Below are the code and all the weights of a small trained network. Each question names an input and a class and asks about switching units off, where a switched-off unit gives its printed mean instead of its output.

import numpy as np


def w(rows, s, z=0):
    codes = np.array(rows[::2]) - 128.0
    scale = np.full(codes.shape[1], s)
    scale[-1] = z or s
    return codes * scale


def f(y):
    return np.maximum(y, 0)


def log_softmax(a):
    a = a - a.max(-1, keepdims=True)
    return a - np.log(np.exp(a).sum(-1, keepdims=True))


def net(x, mask):
    res = np.array(x, float).reshape(1, 2) / 4 @ E
    y = f(res @ A[0][:, :-1].T + A[0][:, -1])
    res = res + np.where(mask, y, B[0][:, -1]) @ B[0][:, :-1]
    return log_softmax(res[-1] @ U[:, :-1].T + U[:, -1])


A, B = {}, {}
E = w([
[250,208,175,25],'x0',
[219,193,114,253],'x1',
],0.0055)
A[0] = w([
[71,108,133,51,131],'n0',
[186,160,130,58,108],'n1',
[64,100,116,27,103],'n2',
[84,111,133,69,84],'n3',
[72,114,135,180,84],'n4',
[183,160,119,89,113],'n5',
[131,144,154,99,110],'n6',
[128,124,135,128,254],'n7',
[214,164,119,253,101],'n8',
[13,104,111,216,119],'n9',
[192,161,140,71,111],'n10',
],0.013,0.008)
B[0] = w([
[142,137,145,189,201],'n0',
[161,84,145,122,196],'n1',
[119,132,159,191,205],'n2',
[113,123,150,167,164],'n3',
[145,90,144,117,172],'n4',
[153,94,139,126,181],'n5',
[133,108,141,130,148],'n6',
[253,212,89,131,254],'n7',
[121,129,171,212,243],'n8',
[195,84,149,104,252],'n9',
[159,85,139,121,197],'n10',
],0.039,0.008)
U = w([
[180,12,151,75,126],'0',
[94,166,181,221,125],'1',
[188,254,54,89,254],'2',
[97,129,110,109,88],'3',
[106,122,88,86,85],'4',
[101,139,142,88,95],'5',
[107,133,116,81,98],'6',
[90,140,108,104,89],'7',
],0.0086,0.0035)

Each question gives the input, the list of numbers given to net, and the class t.
The units are the neurons (one row each of A and B). Each row of codes is followed by its name. A weight is (code - 128) times the scale printed after its matrix; where a second scale follows, it is the last column's (A, B and U).
mask holds one flag per neuron, in row order. A switched-off neuron (its flag False) gives its mean, the last column of its row in B, instead of its output. The means were averaged over made-up inputs and are rounded, as every weight is.
A unit's drop is (log p(t) with every unit on - log p(t) with that unit switched off) / (log p(t) with every unit on - log p(t) with every unit switched off).
The circuit of an input: a set's keep is (log p(t) with only the set's units on - log p(t) with every unit switched off) / (log p(t) with every unit on - log p(t) with every unit switched off). Starting from all 11 units, units are removed one at a time, each time the one whose removal leaves the highest keep (on an exact tie, the one counted first), for as long as the keep stays at least 0.8.
circuit, biggest first: the units of the circuit, biggest drop first
unit that matters most: the unit with the biggest drop
k most important neurons: the k neurons with the biggest drops, biggest first
drop of u: that unit's drop, to one decimal
input [7,-8], class 1: 3 most important neurons	[n2 n0 n9]
input [0,3], class 2: 3 most important neurons	[n2 n0 n3]
input [2,-3], class 2: unit that matters most	n8
input [2,-1], class 2: circuit, biggest first	[n9 n8]
input [-7,7], class 0: 4 most important neurons	[n9 n4 n2 n0]
input [-2,-4], class 1: 3 most important neurons	[n2 n0 n3]
input [-6,6], class 0: 3 most important neurons	[n9 n2 n4]
input [-1,3], class 2: 2 most important neurons	[n2 n0]
input [5,-7], class 1: 3 most important neurons	[n2 n9 n0]
input [3,0], class 2: 3 most important neurons	[n9 n4 n8]
input [-7,5], class 0: drop of n9	2.9
input [-2,3], class 2: drop of n2	0.3
input [4,-7], class 1: drop of n2	0.1
